Below is a small trained network, with its code and all its weights. Each question gives an input and a target symbol and asks what happens when units are switched off, that is, made to give their printed mean instead of their output.

import numpy as np


def w(rows, s, z=0):
    codes = np.array(rows[::2]) - 128.0
    scale = np.full(codes.shape[1], s)
    scale[-1] = z or s
    return codes * scale


def norm(h):
    return h / np.sqrt((h * h).mean(-1, keepdims=True) + 1e-5)


def f(y):
    return y / 2 * (1 + np.tanh(0.7978845608 * (y + 0.044715 * y**3)))


def softmax(a):
    e = np.exp(a - a.max(-1, keepdims=True))
    return e / e.sum(-1, keepdims=True)


def log_softmax(a):
    a = a - a.max(-1, keepdims=True)
    return a - np.log(np.exp(a).sum(-1, keepdims=True))


def net(x, mask):
    ids = ['ΓΔΛΠβζφψ'.index(c) for c in x.split()]
    T = len(ids)
    res = E[ids] + P[:T]
    r = norm(res)
    for j in range(2):
        rows = slice(3 * j, 3 * j + 3)
        q, k, v = (r @ M[0][rows].T for M in (Q, K, V))
        z = softmax(np.where(np.tri(T) > 0, q @ k.T / 3**0.5, -1e9)) @ v
        o = O[0][rows]
        res = res + np.where(mask[j], z, o[:, -1]) @ o[:, :-1]
    y = f(norm(res) @ A[0][:, :-1].T + A[0][:, -1])
    res = res + np.where(mask[2:10], y, B[0][:, -1]) @ B[0][:, :-1]
    return log_softmax(norm(res)[-1] @ U[:, :-1].T + U[:, -1])


Q, K, V, O, A, B = {}, {}, {}, {}, {}, {}
E = w([
[164,151,199,177,246,83,67,141,68],'Γ',
[160,44,149,121,174,148,103,180,142],'Δ',
[60,26,131,145,138,177,246,208,89],'Λ',
[164,185,173,116,197,131,137,150,154],'Π',
[3,126,187,44,53,118,109,214,96],'β',
[215,76,229,125,112,132,139,158,182],'ζ',
[173,205,46,136,163,107,139,232,106],'φ',
[178,138,103,180,130,216,125,77,117],'ψ',
],0.015)
P = w([
[86,217,103,107,95,95,160,71,117],'0',
[152,169,205,67,147,242,101,206,142],'1',
[154,155,221,86,124,221,92,193,125],'2',
[165,140,204,99,114,211,94,193,123],'3',
[164,137,205,116,107,190,118,192,130],'4',
[160,121,187,124,96,186,123,193,114],'5',
[164,117,185,141,96,171,135,176,111],'6',
[164,113,176,144,95,164,147,173,106],'7',
[159,115,176,140,94,155,153,165,85],'8',
[165,109,163,143,94,148,166,153,82],'9',
[170,115,161,143,102,138,179,141,68],'10',
[172,111,154,133,96,127,190,133,54],'11',
[167,100,150,124,88,126,208,131,48],'12',
[164,109,156,107,98,118,248,131,51],'13',
],0.014)
Q[0] = w([
[117,124,159,128,154,174,154,184,116],'head 0',
[104,127,133,75,85,114,151,106,90],'head 0',
[19,153,98,70,101,60,55,84,219],'head 0',
[125,112,178,144,159,184,147,160,126],'head 1',
[116,124,104,112,143,113,92,54,182],'head 1',
[118,149,128,111,127,109,2,135,226],'head 1',
],0.011)
K[0] = w([
[95,101,130,129,62,97,92,178,103],'head 0',
[159,111,89,113,160,94,172,88,95],'head 0',
[251,100,127,173,169,198,148,158,112],'head 0',
[125,137,88,196,82,107,136,150,110],'head 1',
[119,88,144,62,178,139,100,172,149],'head 1',
[155,104,156,121,175,195,109,182,135],'head 1',
],0.012)
V[0] = w([
[105,44,169,11,144,97,149,90,227],'head 0',
[169,186,133,169,36,254,173,28,206],'head 0',
[78,214,75,59,137,95,56,202,115],'head 0',
[105,85,121,100,210,10,167,235,72],'head 1',
[210,144,159,34,31,82,215,196,151],'head 1',
[216,168,49,82,165,172,186,150,67],'head 1',
],0.0097)
O[0] = w([
[25,64,134,115,103,101,75,87,36,150],'head 0',
[200,103,107,174,112,134,176,76,41,37],'head 0',
[131,227,172,91,49,161,123,157,140,254],'head 0',
[50,149,167,238,81,69,80,145,132,137],'head 1',
[141,60,135,163,144,132,9,180,76,165],'head 1',
[109,179,113,137,109,199,98,226,64,205],'head 1',
],0.014,0.0097)
A[0] = w([
[73,110,169,190,63,130,67,158,139,152],'neuron 0',
[38,141,174,81,137,114,65,82,172,33],'neuron 1',
[157,127,158,217,205,204,107,171,190,204],'neuron 2',
[163,151,183,133,103,162,129,184,21,145],'neuron 3',
[185,109,74,92,175,140,211,61,175,101],'neuron 4',
[104,156,174,115,119,206,196,162,107,254],'neuron 5',
[46,93,194,11,168,139,99,68,171,108],'neuron 6',
[111,191,140,122,105,96,183,160,177,89],'neuron 7',
],0.012,0.0079)
B[0] = w([
[149,107,148,108,132,128,205,145,94,219],'neuron 0',
[109,105,116,66,251,114,41,165,83,148],'neuron 1',
[62,120,61,126,152,64,189,94,146,186],'neuron 2',
[133,119,112,163,50,136,127,69,99,228],'neuron 3',
[137,178,197,159,233,88,210,164,45,136],'neuron 4',
[121,102,69,65,107,95,78,76,142,251],'neuron 5',
[55,50,185,84,97,128,161,80,46,151],'neuron 6',
[194,113,114,187,117,117,37,174,161,171],'neuron 7',
],0.013,0.019)
U = w([
[139,126,102,134,151,59,106,114,209,255],'Γ',
[10,128,101,90,210,158,88,161,126,89],'Δ',
[77,116,100,169,121,62,206,88,136,118],'Λ',
[115,147,46,124,72,177,109,30,129,10],'Π',
[193,106,231,106,87,99,152,128,136,67],'β',
[194,66,103,181,172,130,56,115,134,203],'ζ',
[188,177,119,146,96,169,123,249,98,12],'φ',
[179,169,145,134,189,126,185,125,115,206],'ψ',
],0.011,0.0053)

Each question gives the input, a string of symbols that net reads in full, and the target symbol t.
The units are the heads (3 rows each of Q, K, V and O) and the neurons (one row each of A and B). Each row of codes is followed by its name. A weight is (code - 128) times the scale printed after its matrix; where a second scale follows, it is the last column's (O, A, B and U).
mask holds one flag per unit, heads first, then neurons. A switched-off unit (its flag False) gives its mean, the last column of its rows in O or B, instead of its output. The means were averaged over made-up inputs and are rounded, as every weight is.
A unit's drop is (log p(t) with every unit on - log p(t) with that unit switched off) / (log p(t) with every unit on - log p(t) with every unit switched off).
The circuit of an input: a set's keep is (log p(t) with only the set's units on - log p(t) with every unit switched off) / (log p(t) with every unit on - log p(t) with every unit switched off). Starting from all 10 units, units are removed one at a time, each time the one whose removal leaves the highest keep (on an exact tie, the one counted first), for as long as the keep stays at least 0.8.
units of the circuit, in order: the units of the circuit, biggest drop first
k most important neurons: the k neurons with the biggest drops, biggest first
drop when u is switched off: that unit's drop, to one decimal
input Γ φ Λ Γ Γ Γ φ Γ, target Γ: most important neuron => (neuron 2)
input φ Π Γ φ Π, target φ: units of the circuit, in order => (head 1; head 0)
input β β Λ Δ Γ Δ, target β: 2 most important neurons => (neuron 0; neuron 5)
input β Γ Δ β Λ, target β: units of the circuit, in order => (head 1; neuron 0)
input ψ ζ Δ ψ Γ φ, target ψ: units of the circuit, in order => (head 1; head 0)
input Γ Γ Γ Π Λ Δ φ Γ Γ ζ, target Γ: units of the circuit, in order => (head 0; neuron 2)
input Γ φ Γ Π ψ φ Λ Γ Π Γ Γ, target Γ: units of the circuit, in order => (head 0; neuron 2)
input Γ φ ζ β Γ Π Γ φ φ φ φ Λ ζ, target φ: units of the circuit, in order => (head 1; neuron 6)
input Λ Λ φ Λ φ Δ Γ, target Λ: units of the circuit, in order => (neuron 2; head 0)
input Δ ψ β φ Λ Γ ψ Λ, target Π: units of the circuit, in order => (head 1; neuron 5; neuron 0)
input β ψ Δ β ζ ζ Π, target β: units of the circuit, in order => (head 1; neuron 5)
input Λ Λ Γ ζ Δ Δ Γ ψ Γ Π φ, target Λ: units of the circuit, in order => (head 0; neuron 2; neuron 7)
input Δ Γ β ψ Δ Γ ψ φ, target Π: units of the circuit, in order => (neuron 3; neuron 5)
input Δ Λ Γ Π ψ Λ Δ Γ, target Δ: most important neuron => (neuron 1)
input Γ β ψ ζ ψ Γ ζ, target Π: 2 most important neurons => (neuron 5; neuron 0)
input Λ β Γ Π Δ Δ β φ φ Γ β, target φ: 2 most important neurons => (neuron 6; neuron 0)
input φ Γ Δ β ψ β Γ β β ψ ζ, target φ: 2 most important neurons => (neuron 6; neuron 0)
input β ψ ψ Λ Λ Δ Π ζ Γ, target β: 2 most important neurons => (neuron 0; neuron 5)
input φ Δ Γ φ φ Γ Δ Π Γ, target φ: drop when head 1 is switched off => 0.6
input β Γ ψ Γ Λ ζ Γ, target β: drop when head 0 is switched off => 1.2
input β Λ ψ ζ β β φ ψ β ζ ψ, target β: drop when neuron 1 is switched off => 0.0
